Here is a tiny trained network, its code and every weight. The questions are about switching its units off for an input and a class, where a switched-off unit gives its printed mean instead of its output.

import numpy as np


def w(rows, s, z=0):
    codes = np.array(rows[::2]) - 128.0
    scale = np.full(codes.shape[1], s)
    scale[-1] = z or s
    return codes * scale


def norm(h):
    return h / np.sqrt((h * h).mean(-1, keepdims=True) + 1e-5)


def f(y):
    return np.maximum(y, 0)


def log_softmax(a):
    a = a - a.max(-1, keepdims=True)
    return a - np.log(np.exp(a).sum(-1, keepdims=True))


def net(x, mask):
    res = np.array(x, float).reshape(1, 4) / 4 @ E
    u = 0
    for l in range(2):
        y = f(norm(res) @ A[l][:, :-1].T + A[l][:, -1])
        res = res + np.where(mask[u : u + 3], y, B[l][:, -1]) @ B[l][:, :-1]
        u += 3
    return log_softmax(norm(res)[-1] @ U[:, :-1].T + U[:, -1])


A, B = {}, {}
E = w([
[254,173,87,151,81,125,10,55,97,36],'x0',
[170,137,137,129,227,228,199,95,119,144],'x1',
[171,216,190,71,137,85,95,214,131,154],'x2',
[146,102,241,136,122,71,144,96,151,175],'x3',
],0.0093)
A[0] = w([
[208,104,182,154,144,118,133,7,138,114,78],'0.n0',
[84,52,121,143,66,78,86,67,142,105,2],'0.n1',
[51,74,49,151,122,146,145,118,143,102,92],'0.n2',
],0.017,0.0049)
B[0] = w([
[113,141,80,51,56,194,95,122,116,167,247],'0.n0',
[138,111,99,133,123,174,110,246,45,242,209],'0.n1',
[165,163,85,163,193,92,188,163,103,148,225],'0.n2',
],0.012,0.013)
A[1] = w([
[97,103,201,153,93,61,135,174,134,176,176],'1.n0',
[173,115,50,181,89,101,81,110,93,97,255],'1.n1',
[96,97,65,158,4,71,63,126,110,129,149],'1.n2',
],0.023,0.00086)
B[1] = w([
[120,138,112,103,217,95,129,105,219,82,215],'1.n0',
[71,53,147,117,159,125,52,118,206,123,222],'1.n1',
[154,211,155,154,6,135,191,98,51,110,255],'1.n2',
],0.013,0.015)
U = w([
[129,134,93,128,157,183,215,188,82,199,212],'0',
[151,61,125,182,103,118,119,154,61,112,1],'1',
[123,177,134,154,86,77,168,127,151,68,36],'2',
[120,122,110,98,191,110,146,157,185,124,183],'3',
[141,129,133,94,6,159,71,110,111,120,182],'4',
[121,100,122,201,114,179,118,104,143,97,11],'5',
],0.017,0.0052)

Each question gives the input, the list of numbers given to net, and the class t.
The units are the neurons (one row each of A and B). Each row of codes is followed by its name. A weight is (code - 128) times the scale printed after its matrix; where a second scale follows, it is the last column's (A, B and U).
mask holds one flag per neuron, layer by layer. A switched-off neuron (its flag False) gives its mean, the last column of its row in B, instead of its output. The means were averaged over made-up inputs and are rounded, as every weight is.
A unit's drop is (log p(t) with every unit on - log p(t) with that unit switched off) / (log p(t) with every unit on - log p(t) with every unit switched off).
The circuit of an input: a set's keep is (log p(t) with only the set's units on - log p(t) with every unit switched off) / (log p(t) with every unit on - log p(t) with every unit switched off). Starting from all 6 units, units are removed one at a time, each time the one whose removal leaves the highest keep (on an exact tie, the one counted first), for as long as the keep stays at least 0.8.
units of the circuit, in order: the units of the circuit, biggest drop first
k most important neurons: the k neurons with the biggest drops, biggest first
top k neurons in layer l: the k neurons of layer l with the biggest drops, biggest first
drop of u: that unit's drop, to one decimal
input [5,7,4,-3], class 4: units of the circuit, in order -> [0.n2]
input [-2,-6,7,-5], class 2: top 2 neurons in layer 0 -> [0.n0; 0.n2]
input [5,8,-2,-2], class 4: 2 most important neurons -> [0.n0; 0.n2]
input [-4,-5,4,8], class 3: 2 most important neurons -> [1.n0; 0.n0]
input [-5,-8,5,-1], class 2: units of the circuit, in order -> [1.n2; 1.n0]
input [-1,3,-5,8], class 4: 2 most important neurons -> [0.n0; 0.n2]
input [-3,-2,-1,4], class 3: 2 most important neurons -> [1.n0; 0.n0]
input [-1,-8,6,3], class 2: units of the circuit, in order -> [1.n2; 1.n0; 0.n0; 0.n2]
input [-1,-3,-4,7], class 0: 2 most important neurons -> [0.n1; 1.n1]
input [0,5,-6,4], class 4: 3 most important neurons -> [0.n0; 0.n1; 1.n0]
input [-8,3,-4,4], class 3: 2 most important neurons -> [0.n0; 1.n2]
input [-2,3,7,0], class 3: 2 most important neurons -> [0.n0; 1.n2]
input [0,-8,-6,-8], class 0: 2 most important neurons -> [0.n2; 0.n1]
input [1,-3,-3,-7], class 0: units of the circuit, in order -> [0.n2]
input [-6,-4,-2,0], class 3: top 2 neurons in layer 1 -> [1.n0; 1.n2]
input [4,-8,5,4], class 2: 3 most important neurons -> [0.n0; 1.n0; 1.n2]
input [-1,-2,-8,8], class 0: top 2 neurons in layer 0 -> [0.n1; 0.n2]
input [-2,6,-2,7], class 4: 4 most important neurons -> [0.n0; 0.n2; 0.n1; 1.n0]
input [0,-7,3,0], class 2: top 2 neurons in layer 1 -> [1.n2; 1.n0]
input [-4,-8,-3,3], class 0: units of the circuit, in order -> [0.n1]
input [1,-2,-3,3], class 0: drop of 0.n1 -> 1.1
